Below is a small trained network, with its code and all its weights. Each question gives an input and a target symbol and asks what happens when units are switched off, that is, made to give their printed mean instead of their output.

import numpy as np


def w(rows, s, z=0):
    codes = np.array(rows[::2]) - 128.0
    scale = np.full(codes.shape[1], s)
    scale[-1] = z or s
    return codes * scale


def f(y):
    return y / 2 * (1 + np.tanh(0.7978845608 * (y + 0.044715 * y**3)))


def softmax(a):
    e = np.exp(a - a.max(-1, keepdims=True))
    return e / e.sum(-1, keepdims=True)


def log_softmax(a):
    a = a - a.max(-1, keepdims=True)
    return a - np.log(np.exp(a).sum(-1, keepdims=True))


def net(x, mask):
    ids = ['ΞΣΨαδζηω'.index(c) for c in x.split()]
    T = len(ids)
    res = E[ids] + P[:T]
    q, k, v = (res @ M[0].T for M in (Q, K, V))
    z = softmax(np.where(np.tri(T) > 0, q @ k.T / 4**0.5, -1e9)) @ v
    res = res + np.where(mask[0], z, O[0][:, -1]) @ O[0][:, :-1]
    y = f(res @ A[0][:, :-1].T + A[0][:, -1])
    res = res + np.where(mask[1:13], y, B[0][:, -1]) @ B[0][:, :-1]
    return log_softmax(res[-1] @ U[:, :-1].T + U[:, -1])


Q, K, V, O, A, B = {}, {}, {}, {}, {}, {}
E = w([
[121,168,128,101,65,163],'Ξ',
[121,140,122,118,46,146],'Σ',
[200,120,35,102,101,178],'Ψ',
[73,136,107,175,82,136],'α',
[76,130,109,137,135,202],'δ',
[154,132,96,20,187,137],'ζ',
[172,239,161,133,159,129],'η',
[82,125,105,89,107,6],'ω',
],0.016)
P = w([
[116,128,253,42,75,139],'0',
[86,136,176,35,87,148],'1',
[91,139,145,62,91,142],'2',
[103,150,132,86,104,143],'3',
[107,149,123,103,116,142],'4',
[106,147,110,114,125,139],'5',
[107,148,99,125,140,143],'6',
[107,145,88,137,149,140],'7',
[109,140,79,143,165,134],'8',
[115,135,67,148,173,135],'9',
[109,134,62,158,185,133],'10',
],0.013)
Q[0] = w([
[114,127,71,122,85,201],'head 0',
[132,248,3,165,110,193],'head 0',
[110,154,68,46,130,158],'head 0',
[222,80,160,143,98,59],'head 0',
],0.012)
K[0] = w([
[154,122,131,145,246,138],'head 0',
[100,82,74,202,219,104],'head 0',
[90,146,128,179,217,65],'head 0',
[84,118,169,107,34,188],'head 0',
],0.011)
V[0] = w([
[254,215,118,188,184,160],'head 0',
[185,96,69,186,35,95],'head 0',
[59,222,187,166,73,72],'head 0',
[158,213,118,73,161,2],'head 0',
],0.0081)
O[0] = w([
[215,124,141,158,98,54,8],'head 0',
[102,181,80,64,12,74,3],'head 0',
[134,236,129,160,156,145,130],'head 0',
[150,164,116,42,203,41,219],'head 0',
],0.011,0.0029)
A[0] = w([
[143,97,38,106,86,110,119],'neuron 0',
[157,96,167,57,161,171,149],'neuron 1',
[110,145,115,177,33,181,119],'neuron 2',
[169,140,159,248,232,173,158],'neuron 3',
[125,162,76,97,146,141,107],'neuron 4',
[88,59,175,109,71,64,254],'neuron 5',
[129,135,254,113,90,162,158],'neuron 6',
[142,142,129,169,162,36,190],'neuron 7',
[119,68,124,99,120,117,220],'neuron 8',
[186,115,166,219,139,220,188],'neuron 9',
[178,150,145,91,160,172,147],'neuron 10',
[146,68,79,200,77,91,60],'neuron 11',
],0.0099,0.0068)
B[0] = w([
[158,122,70,93,159,168,229],'neuron 0',
[102,157,149,213,110,119,233],'neuron 1',
[31,73,73,113,87,75,229],'neuron 2',
[165,157,72,33,101,88,254],'neuron 3',
[89,122,124,131,106,137,219],'neuron 4',
[113,254,209,157,130,200,179],'neuron 5',
[161,90,189,111,93,64,178],'neuron 6',
[35,143,99,137,125,165,193],'neuron 7',
[158,195,172,136,143,195,217],'neuron 8',
[128,129,101,209,162,98,253],'neuron 9',
[87,171,117,180,105,65,229],'neuron 10',
[206,93,153,138,109,53,162],'neuron 11',
],0.0083,0.007)
U = w([
[75,203,196,206,74,139,250],'Ξ',
[51,170,84,81,147,192,117],'Σ',
[82,70,69,11,68,113,74],'Ψ',
[175,112,84,52,102,50,181],'α',
[98,51,201,36,75,78,2],'δ',
[89,5,129,186,73,125,91],'ζ',
[169,100,189,2,5,171,88],'η',
[181,83,233,185,247,216,128],'ω',
],0.0059,0.0057)

Each question gives the input, a string of symbols that net reads in full, and the target symbol t.
The units are the heads (4 rows each of Q, K, V and O) and the neurons (one row each of A and B). Each row of codes is followed by its name. A weight is (code - 128) times the scale printed after its matrix; where a second scale follows, it is the last column's (O, A, B and U).
mask holds one flag per unit, heads first, then neurons. A switched-off unit (its flag False) gives its mean, the last column of its rows in O or B, instead of its output. The means were averaged over made-up inputs and are rounded, as every weight is.
A unit's drop is (log p(t) with every unit on - log p(t) with that unit switched off) / (log p(t) with every unit on - log p(t) with every unit switched off).
The circuit of an input: a set's keep is (log p(t) with only the set's units on - log p(t) with every unit switched off) / (log p(t) with every unit on - log p(t) with every unit switched off). Starting from the 12 units with the biggest drops (on a tie, the unit counted first), units are removed one at a time, each time the one whose removal leaves the highest keep (on an exact tie, the one counted first), for as long as the keep stays at least 0.8.
circuit, biggest first: the units of the circuit, biggest drop first
k most important neurons: the k neurons with the biggest drops, biggest first
drop of u: that unit's drop, to one decimal
input η ζ Ψ, target Ξ: 2 most important neurons	neuron 1; neuron 10
input ω δ δ α δ, target ζ: circuit, biggest first	head 0; neuron 2; neuron 5
input Σ Ψ Σ, target η: circuit, biggest first	neuron 9; head 0
input Ψ ω Ψ Ξ α δ δ Ψ, target ζ: circuit, biggest first	head 0; neuron 2
input Ψ α Ψ δ Ψ ζ Ψ, target ω: circuit, biggest first	head 0; neuron 2; neuron 8
input ω Ψ δ α ζ Ψ, target ω: circuit, biggest first	head 0; neuron 2; neuron 3
input δ Ψ η, target α: 2 most important neurons	neuron 3; neuron 5
input η Σ ζ ω Ψ Ψ Ψ Ψ η Σ δ, target α: circuit, biggest first	neuron 3; head 0
input δ Ψ Ψ Ψ δ η Ξ δ δ Ξ, target ζ: 2 most important neurons	neuron 9; neuron 2
input δ ω δ Σ δ Ψ η ζ ζ δ, target ω: 2 most important neurons	neuron 2; neuron 8
input Ψ Ψ α Ξ Ψ Ψ δ δ ζ, target ω: circuit, biggest first	head 0; neuron 8
input ω Ψ ζ Ψ η Ψ, target α: most important neuron	neuron 5
input Ψ Ψ Ξ Ξ α δ Σ, target ζ: 2 most important neurons	neuron 2; neuron 9
input Ξ ω ω ζ δ Σ δ ζ, target ω: circuit, biggest first	head 0; neuron 2
input Ψ Ψ Ψ δ Ξ Ψ, target ζ: most important neuron	neuron 3
input ω Ψ δ Ψ Ξ δ Ξ, target ζ: 2 most important neurons	neuron 2; neuron 9
input Ψ Ψ α Ψ, target Ψ: 2 most important neurons	neuron 2; neuron 5
input Ψ η η Ψ Ψ Ψ η η η Ψ Σ, target α: drop of neuron 1	0.3
input δ Ξ Ξ Ψ Ψ, target η: drop of neuron 2	-0.1
input δ ω Ξ Ψ α ω, target Σ: drop of neuron 1	0.1
